Below is a small trained network, with its code and all its weights. Each question gives an input and a target symbol and asks what happens when units are switched off, that is, made to give their printed mean instead of their output.

import numpy as np


def w(rows, s, z=0):
    codes = np.array(rows[::2]) - 128.0
    scale = np.full(codes.shape[1], s)
    scale[-1] = z or s
    return codes * scale


def f(y):
    return y / 2 * (1 + np.tanh(0.7978845608 * (y + 0.044715 * y**3)))


def softmax(a):
    e = np.exp(a - a.max(-1, keepdims=True))
    return e / e.sum(-1, keepdims=True)


def log_softmax(a):
    a = a - a.max(-1, keepdims=True)
    return a - np.log(np.exp(a).sum(-1, keepdims=True))


def net(x, mask):
    ids = ['ΛΠΣαβδηθτφψω'.index(c) for c in x.split()]
    T = len(ids)
    res = E[ids] + P[:T]
    q, k, v = (res @ M[0].T for M in (Q, K, V))
    z = softmax(np.where(np.tri(T) > 0, q @ k.T / 4**0.5, -1e9)) @ v
    res = res + np.where(mask[0], z, O[0][:, -1]) @ O[0][:, :-1]
    y = f(res @ A[0][:, :-1].T + A[0][:, -1])
    res = res + np.where(mask[1:17], y, B[0][:, -1]) @ B[0][:, :-1]
    return log_softmax(res[-1] @ U[:, :-1].T + U[:, -1])


Q, K, V, O, A, B = {}, {}, {}, {}, {}, {}
E = w([
[72,139,138],'Λ',
[75,143,197],'Π',
[92,125,229],'Σ',
[173,33,170],'α',
[137,6,150],'β',
[142,226,171],'δ',
[76,138,161],'η',
[122,83,196],'θ',
[70,148,171],'τ',
[217,108,241],'φ',
[81,125,121],'ψ',
[6,151,118],'ω',
],0.016)
P = w([
[28,188,2],'0',
[97,114,207],'1',
[97,114,207],'2',
[99,113,209],'3',
[99,113,204],'4',
[103,116,207],'5',
[107,113,205],'6',
[108,113,205],'7',
[109,113,203],'8',
[109,118,201],'9',
[109,116,201],'10',
[110,116,197],'11',
[113,114,198],'12',
[109,116,192],'13',
],0.0082)
Q[0] = w([
[126,223,200],'H0',
[62,195,151],'H0',
[199,215,82],'H0',
[249,133,47],'H0',
],0.016)
K[0] = w([
[194,199,137],'H0',
[110,208,51],'H0',
[124,185,197],'H0',
[122,100,253],'H0',
],0.018)
V[0] = w([
[104,130,253],'H0',
[164,122,101],'H0',
[106,135,128],'H0',
[85,143,95],'H0',
],0.022)
O[0] = w([
[109,177,250,181],'H0',
[140,85,109,31],'H0',
[120,152,129,191],'H0',
[116,170,76,255],'H0',
],0.023,0.0083)
A[0] = w([
[181,143,53,105],'N0',
[234,141,160,113],'N1',
[123,118,122,116],'N2',
[67,103,177,133],'N3',
[9,120,98,182],'N4',
[115,204,151,71],'N5',
[117,88,117,50],'N6',
[194,180,166,77],'N7',
[119,43,156,152],'N8',
[103,113,157,220],'N9',
[129,112,95,38],'N10',
[104,126,120,129],'N11',
[102,138,135,156],'N12',
[157,190,93,35],'N13',
[229,202,79,182],'N14',
[146,129,85,2],'N15',
],0.013,0.005)
B[0] = w([
[210,157,188,209],'N0',
[107,185,64,171],'N1',
[126,127,71,128],'N2',
[187,91,139,230],'N3',
[126,134,5,232],'N4',
[87,58,144,252],'N5',
[84,96,129,130],'N6',
[89,207,93,215],'N7',
[41,114,67,155],'N8',
[201,66,68,191],'N9',
[97,65,166,155],'N10',
[119,81,81,144],'N11',
[173,134,126,168],'N12',
[52,34,217,188],'N13',
[132,227,182,193],'N14',
[150,72,193,165],'N15',
],0.015,0.026)
U = w([
[125,211,106,255],'Λ',
[17,47,164,179],'Π',
[51,47,199,121],'Σ',
[90,64,45,53],'α',
[156,91,59,54],'β',
[92,141,64,160],'δ',
[34,150,106,122],'η',
[130,2,104,132],'θ',
[10,110,127,95],'τ',
[106,29,184,122],'φ',
[210,105,137,126],'ψ',
[22,157,231,34],'ω',
],0.0093,0.0058)

Each question gives the input, a string of symbols that net reads in full, and the target symbol t.
The units are the heads (4 rows each of Q, K, V and O) and the neurons (one row each of A and B). Each row of codes is followed by its name. A weight is (code - 128) times the scale printed after its matrix; where a second scale follows, it is the last column's (O, A, B and U).
mask holds one flag per unit, heads first, then neurons. A switched-off unit (its flag False) gives its mean, the last column of its rows in O or B, instead of its output. The means were averaged over made-up inputs and are rounded, as every weight is.
A unit's drop is (log p(t) with every unit on - log p(t) with that unit switched off) / (log p(t) with every unit on - log p(t) with every unit switched off).
The circuit of an input: a set's keep is (log p(t) with only the set's units on - log p(t) with every unit switched off) / (log p(t) with every unit on - log p(t) with every unit switched off). Starting from the 12 units with the biggest drops (on a tie, the unit counted first), units are removed one at a time, each time the one whose removal leaves the highest keep (on an exact tie, the one counted first), for as long as the keep stays at least 0.8.
units of the circuit, in order: the units of the circuit, biggest drop first
most important unit: the unit with the biggest drop
k most important neurons: the k neurons with the biggest drops, biggest first
input φ η θ θ φ θ Σ τ Π, target φ: 2 most important neurons	(N4, N3)
input ω α Π Π α β τ, target ω: most important unit	N13
input δ ω ψ τ θ Λ Λ ω Π β τ, target δ: units of the circuit, in order	(H0, N5)
input φ δ ω θ, target φ: units of the circuit, in order	(H0, N3)
input α ψ ψ ψ, target α: units of the circuit, in order	(N3, H0)
input δ ψ δ Λ Λ θ ψ φ α ω Π ψ, target δ: 3 most important neurons	(N5, N3, N7)
input ω Π φ Λ η Π ω Π Π β ω Π Σ, target ω: units of the circuit, in order	(N13, N14, H0, N9)
input β δ Σ φ ψ, target β: units of the circuit, in order	(N5, H0)
input Σ η Λ Σ Λ Σ Λ ψ ψ ω Λ, target Σ: 2 most important neurons	(N5, N4)
input η α ψ θ Σ, target η: 2 most important neurons	(N9, N3)
input Λ Π Π δ Λ Λ δ ψ φ η φ ω, target α: 3 most important neurons	(N4, N7, N13)
input η ψ ω φ ψ Σ β β Λ Λ ψ ψ, target η: units of the circuit, in order	(H0, N9)
input θ δ Π, target θ: 3 most important neurons	(N14, N0, N13)
input Λ α φ η Π Λ, target Λ: units of the circuit, in order	(H0, N5, N14)
input Π Π Π η φ, target Λ: units of the circuit, in order	(N13)
input τ Π Σ ω, target α: units of the circuit, in order	(N4, N14)
input Λ ω θ, target Λ: 3 most important neurons	(N5, N3, N14)
input α Σ φ ψ τ, target α: units of the circuit, in order	(H0, N3)
input φ ψ ω η Π θ Λ Σ α Π ψ Λ Λ, target φ: 2 most important neurons	(N5, N4)
input θ Σ Π τ ψ τ, target θ: units of the circuit, in order	(N14)
input ψ θ Π ψ Λ β Λ Π ψ Σ δ ω Π ψ, target ψ: units of the circuit, in order	(N0, H0)
input ψ ψ ψ Λ Σ Σ τ Λ θ ψ τ, target ψ: 2 most important neurons	(N0, N5)
input Π Λ Λ θ φ α φ α Π, target Π: 4 most important neurons	(N5, N14, N0, N1)
input Π φ ω θ φ δ Λ, target Π: 4 most important neurons	(N5, N14, N1, N0)
input ω Λ ψ ψ θ Λ ψ Λ θ φ φ α Λ Λ, target ω: 4 most important neurons	(N13, N14, N0, N9)
